Below are the code and all the weights of a small trained network. Each question names an input and a class and asks about switching units off, where a switched-off unit gives its printed mean instead of its output.

import numpy as np


def w(rows, s, z=0):
    codes = np.array(rows[::2]) - 128.0
    scale = np.full(codes.shape[1], s)
    scale[-1] = z or s
    return codes * scale


def f(y):
    return y / 2 * (1 + np.tanh(0.7978845608 * (y + 0.044715 * y**3)))


def log_softmax(a):
    a = a - a.max(-1, keepdims=True)
    return a - np.log(np.exp(a).sum(-1, keepdims=True))


def net(x, mask):
    res = np.array(x, float).reshape(1, 4) / 4 @ E
    y = f(res @ A[0][:, :-1].T + A[0][:, -1])
    res = res + np.where(mask, y, B[0][:, -1]) @ B[0][:, :-1]
    return log_softmax(res[-1] @ U[:, :-1].T + U[:, -1])


A, B = {}, {}
E = w([
[166,69,224,225,145],'x0',
[106,205,221,65,150],'x1',
[214,192,188,147,2],'x2',
[211,5,189,184,155],'x3',
],0.0074)
A[0] = w([
[135,101,246,119,172,129],'N1',
[106,183,96,118,88,147],'N2',
[102,115,4,149,117,122],'N3',
[171,99,194,125,123,85],'N4',
[101,120,146,121,105,41],'N5',
[52,164,129,107,185,129],'N6',
[152,75,174,177,163,91],'N7',
[140,168,105,114,97,1],'N8',
[102,102,90,94,194,202],'N9',
[143,157,53,53,102,118],'N10',
[164,50,113,187,130,179],'N11',
],0.022,0.0042)
B[0] = w([
[186,119,70,182,254,235],'N1',
[126,157,28,193,104,197],'N2',
[144,111,142,58,206,226],'N3',
[84,176,136,187,92,201],'N4',
[147,19,254,129,120,123],'N5',
[61,200,214,60,128,207],'N6',
[168,59,131,100,49,230],'N7',
[146,62,159,136,94,158],'N8',
[115,134,126,70,162,219],'N9',
[157,52,55,135,116,213],'N10',
[86,111,14,80,81,249],'N11',
],0.024,0.016)
U = w([
[136,71,227,86,108,11],'0',
[86,121,72,2,206,217],'1',
[156,84,44,146,71,228],'2',
[161,174,144,191,170,97],'3',
[49,193,157,80,72,69],'4',
[146,82,243,83,97,2],'5',
],0.0081,0.0032)

Each question gives the input, the list of numbers given to net, and the class t.
The units are the neurons (one row each of A and B). Each row of codes is followed by its name. A weight is (code - 128) times the scale printed after its matrix; where a second scale follows, it is the last column's (A, B and U).
mask holds one flag per neuron, in row order. A switched-off neuron (its flag False) gives its mean, the last column of its row in B, instead of its output. The means were averaged over made-up inputs and are rounded, as every weight is.
A unit's drop is (log p(t) with every unit on - log p(t) with that unit switched off) / (log p(t) with every unit on - log p(t) with every unit switched off).
The circuit of an input: a set's keep is (log p(t) with only the set's units on - log p(t) with every unit switched off) / (log p(t) with every unit on - log p(t) with every unit switched off). Starting from all 11 units, units are removed one at a time, each time the one whose removal leaves the highest keep (on an exact tie, the one counted first), for as long as the keep stays at least 0.8.
circuit, biggest first: the units of the circuit, biggest drop first
top k neurons: the k neurons with the biggest drops, biggest first
drop when u is switched off: that unit's drop, to one decimal
input [4,2,-6,-5], class 4: top 2 neurons -> (N6, N1)
input [-1,5,-1,-3], class 4: circuit, biggest first -> (N1, N6)
input [6,1,6,-5], class 3: top 2 neurons -> (N11, N7)
input [6,1,-8,7], class 2: circuit, biggest first -> (N7)
input [5,3,-2,-2], class 3: top 2 neurons -> (N11, N3)
input [3,1,-1,1], class 2: top 2 neurons -> (N3, N6)
input [2,2,-2,-5], class 4: top 2 neurons -> (N1, N3)
input [5,2,-2,-2], class 3: top 2 neurons -> (N11, N3)
input [1,7,2,-4], class 3: top 3 neurons -> (N11, N3, N9)
input [-7,2,7,7], class 2: top 3 neurons -> (N6, N1, N3)
input [-2,-3,7,-6], class 2: drop when N10 is switched off -> 0.0
input [1,5,-2,6], class 2: drop when N7 is switched off -> 0.1
input [-2,6,-1,5], class 3: drop when N11 is switched off -> 0.2
input [7,1,-1,-8], class 4: top neuron -> (N1)
